What each symbol does to the states:
fos: ξ>zus, τ>guv, σ>tem, β>dud, κ>lus
ber: ξ>gug, τ>vav, σ>gud, β>fuv, κ>koz
fuf: ξ>nor, τ>nug, σ>feb, β>der, κ>keb
vug: ξ>tun, τ>mit, σ>dez, β>mor, κ>fus
gug: ξ>ker, τ>zap, σ>vav, β>lus, κ>pap
gud: ξ>vav, τ>gev, σ>tud, β>saf, κ>pup
kep: ξ>lis, τ>vef, σ>bod, β>nez, κ>tul
fuv: ξ>lus, τ>ber, σ>saf, β>tem, κ>vav
lil: ξ>saf, τ>nam, σ>luz, β>nin, κ>tud
kad: ξ>daz, τ>tun, σ>vug, β>miv, κ>dek
dez: ξ>mit, τ>faz, σ>zus, β>bof, κ>vuv
zor: ξ>dez, τ>zus, σ>fos, β>zuk, κ>bal
vav: ξ>zap, τ>koz, σ>gev, β>ber, κ>lav
rim: ξ>lok, τ>ker, σ>gug, β>bal, κ>pag
tir: ξ>dad, τ>nin, σ>bet, β>keb, κ>lil
luz: ξ>nam, τ>der, σ>buv, β>tek, κ>fuf
puv: ξ>luz, τ>buv, σ>dek, β>daz, κ>viz
zus: ξ>faz, τ>bal, σ>guv, β>zor, κ>rim
nin: ξ>kaz, τ>lil, σ>tek, β>tir, κ>nam
tid: ξ>bod, τ>ros, σ>pag, β>lok, κ>mor
lav: ξ>zuk, τ>dud, σ>lat, β>koz, κ>fos
pap: ξ>vom, τ>zuk, σ>lav, β>zap, κ>zor
pag: ξ>ros, τ>vom, σ>pap, β>ker, κ>bof
nug: ξ>nes, τ>keb, σ>lis, β>fuf, κ>tir
ler: ξ>fos, τ>tem, σ>dad, β>lat, κ>fuv
tem: ξ>guv, τ>fuv, σ>kaz, β>ler, κ>ber
buv: ξ>der, τ>viz, σ>dip, β>puv, κ>feb
viz: ξ>fuf, τ>feb, σ>nez, β>buv, κ>lis
nor: ξ>pup, τ>nes, σ>nug, β>tud, κ>gis
bod: ξ>vef, τ>miv, σ>ros, β>zur, κ>kad
dud: ξ>zor, τ>fos, σ>ler, β>lav, κ>guv
keb: ξ>gis, τ>tir, σ>sib, β>nug, κ>nin
bal: ξ>vuv, τ>rim, σ>lus, β>zus, κ>ker
mor: ξ>kad, τ>vug, σ>bof, β>ros, κ>mit
feb: ξ>nug, τ>lis, σ>kep, β>viz, κ>sib
der: ξ>tud, τ>fuf, σ>viz, β>luz, κ>nug
tud: ξ>gev, τ>nor, σ>fuf, β>nam, κ>nes
fus: ξ>dip, τ>naz, σ>vuv, β>mit, κ>zur
dip: ξ>viz, τ>nez, σ>naz, β>dek, κ>kep
mit: ξ>dek, τ>fus, σ>faz, β>vug, κ>naz
nes: ξ>lat, τ>gis, σ>keb, β>nor, κ>dad
dad: ξ>tem, τ>kaz, σ>nin, β>gis, κ>saf
tul: ξ>bet, τ>daz, σ>kad, β>vef, κ>puv
zur: ξ>kep, τ>bod, σ>tid, β>naz, κ>miv
sib: ξ>tir, τ>bet, σ>tul, β>lis, κ>tek
pup: ξ>lav, τ>lat, σ>nes, β>gev, κ>ler
gis: ξ>ler, τ>dad, σ>tir, β>nes, κ>kaz
nez: ξ>feb, τ>kep, σ>zur, β>dip, κ>vef
lok: ξ>zur, τ>tid, σ>ker, β>vuv, κ>ros
saf: ξ>ber, τ>gud, σ>nam, β>kaz, κ>gev
tek: ξ>lil, τ>luz, σ>puv, β>bet, κ>der
vom: ξ>mor, τ>bof, σ>zuk, β>pag, κ>dez
lat: ξ>dud, τ>ler, σ>gis, β>pup, κ>tem
lus: ξ>rim, τ>gug, σ>ber, β>guv, κ>zap
vef: ξ>sib, τ>tul, σ>miv, β>kep, κ>daz
daz: ξ>tek, τ>puv, σ>tun, β>tul, κ>buv
ker: ξ>tid, τ>pag, σ>zap, β>rim, κ>vom
miv: ξ>tul, τ>kad, σ>mor, β>bod, κ>tun
gev: ξ>koz, τ>pup, σ>nor, β>gud, κ>lat
ros: ξ>miv, τ>mor, σ>vom, β>tid, κ>vug
faz: ξ>fus, τ>vuv, σ>bal, β>dez, κ>lok
kaz: ξ>fuv, τ>saf, σ>lil, β>dad, κ>gud
bet: ξ>nin, τ>tek, σ>daz, β>sib, κ>luz
tun: ξ>puv, τ>dek, σ>mit, β>kad, κ>dip
zuk: ξ>bof, τ>zor, σ>dud, β>pap, κ>zus
dek: ξ>buv, τ>dip, σ>fus, β>tun, κ>nez
lis: ξ>keb, τ>sib, σ>vef, β>feb, κ>bet
bof: ξ>vug, τ>dez, σ>zor, β>vom, κ>faz
naz: ξ>nez, τ>zur, σ>lok, β>fus, κ>bod
nam: ξ>gud, τ>tud, σ>der, β>lil, κ>nor
guv: ξ>bal, τ>lus, σ>fuv, β>fos, κ>gug
zap: ξ>pag, τ>pap, σ>koz, β>gug, κ>zuk
vuv: ξ>naz, τ>lok, σ>rim, β>faz, κ>tid
koz: ξ>pap, τ>lav, σ>pup, β>vav, κ>dud

The rows follow the links: the fewer symbols apart two states are, the more alike their rows tend to be.

Each row is also shifted at random along 7 hidden directions that mean nothing.

Some states, each with a row of numbers:
tun: [ 67  16  -5   9  27  11 -15  14  -1   2  16  -3  22  -6  -3  33  25  11  14  13  15 -35  21 -35 -41  28  14  27  36   9  -8  28  16  70   0   0   6  -3  18 -20  12  -4  28  12  34 -10  25  13 -16  38  24   0   1  22]
nor: [ -6  25  12 -21  20  -1 -16  12 -17  10   1  56 -32 -23  -5   6   2   2  -9 -36  49  14  -9  47  -4  26   2 -17 -23   6 -12  17  41  60 -23 -14 -33  23  -2  -3  11 -10  16   0  22 -36   7  10 -20  13  21  29 -18  34]
vuv: [ -3 -25   6  -5 -27  -5  12  -8 -13  11 -15  -2  26 -24  25  25 -10   4   0  31  14  -3  14 -11 -57 -28  19  11  25  -2   3  19 -17  41   7  32   1 -29 -20  -1  21  -3 -32   2  13   1   7  46   3   5   6  10  21 -13]
lil: [ 63  54 -72   2  21 -28  13  -1  17 -19  -8   8  10 -12 -13  -9 -19  23  62  -1 -37 -21  20 -29 115  37  -4  36 -23 -37  21 -21  43 -10  -9 -13  24   5  18  -5  42 -10  34 -26  39  30  25 -21 -22  43  48 -11  21  -6]
buv: [ 24   9  -8  -6   2  27  -3 -16  -7 -23  30 -17   6   7  12  27  16 -10  -6   1  -1  -4  -6 -26   1  22 -13  -7  20   4   2  -4   8 -20  13   1 -16 -16 -16  29  15  34 -17  -8   0  17  -9  -8   0  12  -6   4   6  -9]
dez: [ 82  13 -27 -29  15  -7   8 -14   0 -11  21  -9 -16  37  -8  36 -10 -30 -31  32 -25  24 -14   5  20 -25 -22  22  37 -18 -24  -4 -23 -56   8  24   7 -29  -8 -25  10  15 -34 -32 -36  14   2 -20  26 -19  19   7   9 -32]
kep: [ -2  -1  16  21   1   3 -40  13  20  -1   0 -26   4 -54  31  10  14 -18 -61  13   9  48 -12  46 -66  19  17 -21  -9  36  30  15  -1  24  16  22 -29  -5  -7  14 -28 -18   7  26 -31   0 -41   5  10 -44 -18  -7   3 -10]
luz: [ 80  -6 -12  -6  28  -3  -5   5   9   7   0  36  23 -18  22 -19  -7  36  23   8  51 -18  56  22 -14  22 -28  32 -20  -6  -4 -28  24  66  -5  15   3 -27   0   7  33  11 -34 -31 -11   7   8  22 -25  18  27 -19   2  15]
ros: [-13 -28   4  -1 -19  17   9 -14  -3  -6   1 -35   4  12  -2   7 -20  -2   0  31   3   1  -5  -8 -33 -38  13 -11  10   2  -6   7  10 -10  28   2 -15 -17 -11 -20   9  -5 -12  18 -35  24 -13   8  25 -11 -32 -26  34 -34]
vav: [-21  -4 -18  15 -13 -18  -4  16  19  30 -37  -6   6 -45  -6 -25 -53  13  50   2 -17   2  -8 -16  49   9  30  13 -44  -8   7 -20 -37 -23 -19 -12  57  24  16  -5  19 -18  10 -18  16 -15 -21   4 -32   2  37 -15 -19  -2]
gud: [-30  12   2 -18 -12 -25   7 -24   5 -30 -27  23 -13  -1   2 -31  14  -8 -37  -3 -23  33  27  70 -17 -22 -17 -43 -20 -20  36 -13  24  15  26  35 -27 -16 -42  24 -17   1 -38  -9 -42  32   2 -13  31 -59 -46  34  28 -11]
vug: [-38 -52  59   8 -25   9   9   7 -16  28  -8  12   5 -29  56   6   3   3 -24 -23  61   9  12  25 -73 -26   5  -5 -12  31  -9  14 -12  45 -16  17 -40  -5 -15   4  -9  -8 -43   8  -9 -18 -37  54 -20  -7 -22 -26   6  -6]
der: [ 45  -9   9 -19  27   2   0   8  -3   5  29  31   8  25  13 -28   4  20 -19 -14  58  11   8  47   7  11 -52  11  -4   1 -20 -26  22  12 -20 -14 -18 -12  11  11   5  10 -19 -19 -25 -26   7   1 -12  10  14 -17 -18  25]
guv: [ 41  31  11   0  29 -45   6  -3   2  13 -10  38  -3 -18   5  -5   4  10  23 -38 -33 -10  20  13  22 -25  31 -10  -2 -10   9   5   5  48 -39  -1   4  30 -19 -17  -3 -27  23  11  25 -34  10  26  -6  19   4  23 -13  23]
rim: [  8  10 -12  10  -3 -26 -28  15  24  14 -31 -14 -41 -36   9   1  -8 -36 -31   5 -37  44  -4  33  31  -8  -3  21 -33  11  -2 -11 -50 -49  -7  21  33  -2   9 -28 -36 -24 -16 -34 -39  18 -55 -24  -7 -59  23 -17   6 -31]
pup: [  4 -21  -2  19 -12  12 -34 -16 -10  -4 -15 -13   3  -1   3 -16  21   1 -14  -2 -12 -14   1 -16 -43   4  12 -37   4 -17  35  13 -36  -1  -1  10  17 -11  -3  44 -23  31  -5  10  24  -4  -7   8   5 -14   5  38 -39   3]
sib: [-36  23   8   3   5  32 -21   7 -13 -23  23  -2  21  -3 -32   3  24   6  30 -17   4 -10 -18  -3  24  24  11 -39  23  18 -29   1  21  -4   7 -59  16  13  10   3  30 -13  58  13   6 -47   7 -19  -5  12  -3  -4 -16  39]
gis: [ 14  15 -44   0  30  -4 -22   4  34  18 -17 -10   3 -30 -33  -4 -23  22  79  28 -13 -38  15 -48  15  31  17  14 -28 -16  26 -30   3   5   6  -4  54  21   4  11   5  12  31   7  21  30   1 -14  -5  25  15  12  -2   1]
kaz: [ 14 -23  -7  -6  26  15 -31 -11  23   5   3   0 -32  18 -11  -9   5 -11 -23  20  10  -1   1   8 -74   4 -12 -27 -15 -13  27 -11 -11   3  20  29  -3  -7 -26  27 -36  41 -27  10 -22  24 -19 -13  29 -24 -18  32 -25  -5]
mit: [-37 -29  26  20 -21  25  41  -1   5   2   7 -37  27  27  -4   2  -7  20  56   7  -5 -50  11 -77 -13 -14  10  21   3  14  -8  -6   0 -19  17 -18   0  13   5  -2  -2  12   1  34   8  24   7  10   8  34 -50 -37  22  -8]
tem: [-20 -41 -24   1 -22   5 -30   6 -18  18  -4   1 -23  10   6 -12 -28 -14 -29  -3  22  20 -43   5  24  -5 -22  -2 -17 -13  -6   0 -59 -63 -19  -2  31 -17  28  13   1  18 -22 -40  12 -23 -31 -10 -20 -15  63   3 -49 -13]
zuk: [ 58 -11 -42   6  12 -20 -32  -4   6  -1 -26   9 -39 -10   5   4 -11 -12 -19  16  -8   1  23   9   4 -31   0  15 -17 -19  12  12 -12  15  -6  38  14 -36   3 -41 -15  -3 -13 -28  -1  38 -33   2  -2 -11  51  -3  13 -38]
bof: [-68 -15  32  -6 -39  -6  23   4  -9  20  -7 -16  16   5  16  23   1 -21 -18  11  -9  16 -27 -10 -13 -13  -1  21  29   8 -14   2 -51 -37  -7  11  14   4  -1  13 -16   3 -21  -7   3 -12  10  11   8 -15 -13  14  -3  -3]
bal: [ 59  26   7   3   9   0 -21   9  -5   2 -18  13 -49  -6 -18   3  10 -21  -8  -3 -17   4  13  15   1  -9   9   0 -19  -4 -21  12   3   0 -10  -2   4  13   8 -50 -26 -12   1   2 -20   7  -8  -6  -2 -21   8  -6   8 -11]
nin: [-72   1 -29  15 -24 -40  25   1  18  -8 -22  -4  30 -32  28 -31 -17   4  -5 -12 -18  28   4  15  52  16  -7   1 -31  -5  50  -5   4  -2  10  18  -8   6  -8  30  19 -23   2 -26  18  27  -2 -11 -18 -16   3  -3  22 -11]
lat: [ 46 -12 -25  13  -2  18 -32 -12 -11 -20  -1 -19 -12  23 -23 -15   9  -5 -11  13 -30  -9 -13 -25  -4   0  11 -37   7 -26  20  12 -29 -37   5  -4  29 -18  11  22  -6  33   5   3  10   6  -6 -19  15 -13  27  22 -36 -12]

From each start, follow one symbol. Which state do you reach?
Answer with the state's name.
new walk
[-16   9 -17 -11  31   3 -43  14  12  18  10  26 -30 -15 -12   5 -11 -11   1  -8  28  14 -26  19  18  27  -9  -6 -26   4  -4  -5  -1  -6 -21 -13   5  15   5   1  -6   0  22  -8   7 -18 -21 -14 -10   4  39  15 -35  16]
β: nor
new walk
[-69 -28  13   4 -23  -2  44   2   9  -4   3 -14  36  39   9 -46  -7  24  -8  -5  16   0  -3   2   6   8 -37   5 -10  -5  18 -20  15 -32  17  -3 -23   6  10  39  -2   8  -7   5  -5   8  31 -11   7   2 -43 -12   8   6]
κ: tir
new walk
[-13  27 -19  17 -10 -26 -20  -7  12 -13 -40  -6  15 -37 -12 -29  19   4  37  -7 -66  -4  16  -2  46   2  22 -28 -12 -14  42 -16 -11 -13   4 -12  45   5   2  28 -12 -10  41   5   8  10   5  -9   3 -24 -11  26  -3   3]
β: gud
new walk
[-19  -4 -17  12   9  15  -8  14  17   6  -3 -15  51 -23 -11 -21  -4  38  71  17   9 -35  22 -38  19  32   3  16  -5  12   2 -28   1  13  11 -35  50   4  19  18  27  -4  39   2  16  -6  13   1 -15  25   7 -24  -1  23]
β: bet
new walk
[ 45  -3   3  -7  -3  29  12 -12  -8  -9  19 -13  13   3  18  33  18  10  23  10  14 -29   8 -52 -25  24 -10  12   8   2   7  -9  14   3   8  13 -17 -12 -12  36  11  46 -24   5  19  26   8   9  -3  37 -15   7  14  -8]
τ: buv
new walk
[-62   3  14 -11 -14  15  -7   2 -21  -9  20   5  12 -27  29  26  22 -12  -7 -36  17  26 -20  17  31  17 -16 -10   9  27 -16  -5 -15 -18 -14 -17 -15  -6 -10  33  15   0   5 -23   5 -27 -17  -2 -19  -4   4   4 -10  15]
τ: feb
new walk
[ 13  31   8  -4  25  15 -21  -4  -1  -9  10   0  -7  27 -47 -10  27  16  52  -6 -30 -36 -13 -29  21  13   8 -26  10 -13  -3 -16  18 -26  -5 -48  27  33  13  19 -34  25  58  51   6 -18  35 -19  21  20 -28  34 -27  30]
τ: gud
new walk
[-19  -6 -38 -14  14 -48   2  -7   8  -2   1  10 -22  25   6  -5 -20 -17 -18  -7 -20  27  -8  28  66 -52 -21  16   5 -18   2  -9 -19 -39 -23  13   2 -22  -3 -24 -12 -19  -1 -32 -12  11 -17 -12  11 -12  28   2   8 -27]
β: lus
new walk
[ 48  32 -12  -5  21  14 -29 -11  -8 -28  12  25   7 -39   5  14  26  -5  -3 -19   7  18  31  35   3  23   4 -30   4  10 -10   0  28  55   7  -1  -7 -19 -26  -1  45 -14  -4 -31  -8  -8 -23  -7 -14  -7  15   2   2  15]
σ: vef
new walk
[ 32 -11  -3   6  29 -23 -29  12  21  35  10   2 -22 -14  -2 -10 -31 -14 -10 -13 -16  25 -36  16  23  -5  14  -7 -25  -3 -11 -12 -53 -38 -36  -7  31  27   7  -7 -13  -7  -2 -14 -12 -44 -47  -5  -8 -14  38  -9 -64   1]
σ: lat
new walk
[-37  -1  27   5 -25  12  -2  14 -19  14 -27  10 -25  -2 -16   0   6   2  21 -12   8 -21  -4 -13   1 -12  11   4 -13   9 -27  14   2  -1 -16 -19   9  19  25 -27 -29 -15  24  26  13  -7  12  15  -9   3  -3  -3  10   4]
β: zor
new walk
[-50  20  20  -3  23  19 -32   4   4  -7  14  -3 -36  17 -42  -9  15 -15 -12 -17 -10  16 -40  29 -20  15   9 -62  -2   9  -4   2  12 -20   7 -36 -11  39  -9   9 -37  -1  48  48 -21 -36  -6 -32  30 -25 -42  31 -34  31]
σ: nin
new walk
[-41 -12 -21   9   0   1  15  14  20  17  11 -27  37  10   3  18   3   5  29  21   6 -28   8 -67  21  23 -14  59  28  13 -10  -1 -27 -10  -6  -7  38  -6  31  -4   4  -4  22 -12  37   6  17  -4 -18  36  30 -21   5   7]
β: miv
new walk
[-40   3   6 -10 -26   5  10  13 -16  16 -12  18  -9   4 -24 -27 -31  11  19 -12  11   1 -33   7  55   1   1  -2 -22 -11 -37  -4  -9 -46 -21 -45  25  27  32 -11  21  -9  14  -6   8 -40  16  -4 -22   8  26  -3 -24  11]
σ: gud
new walk
[-49   8 -28 -20  -9   8  37  -6  -2 -13   2  12  -3  27 -38  -5 -25  10  26  14  14 -14  -6 -13  22  26 -12   3 -16 -25   4  -1  51  -1  24  -4 -23  11   2  -6  31   8   4   0  23  30  44 -22   3  30  -7  11  29   2]
ξ: gev
new walk
[-45   4  11  -4 -34  24  18  -4 -32 -18  -9   2 -22  34 -52 -29 -20   4  -6 -11 -10   5 -36  14  29  -7   6 -41  -3 -18 -27  13  18 -48  17 -44  -4  23  17 -16  17  -8  21  11  -6 -25  31 -21  11 -13 -12   4 -13  10]
β: tem
new walk
[-36  -9  -9   2  -4 -16  10 -12  -9  -9  -8   4 -16  31 -17  -2  -1  -5  -5  -2 -20  -9   0  -4  -2 -44  11 -16  19 -19  13  24   6   6   3   6 -12  -5  -5 -22 -17  -9  12  18   7  11  10   1  19  -2  -8  16  10 -14]
σ: koz
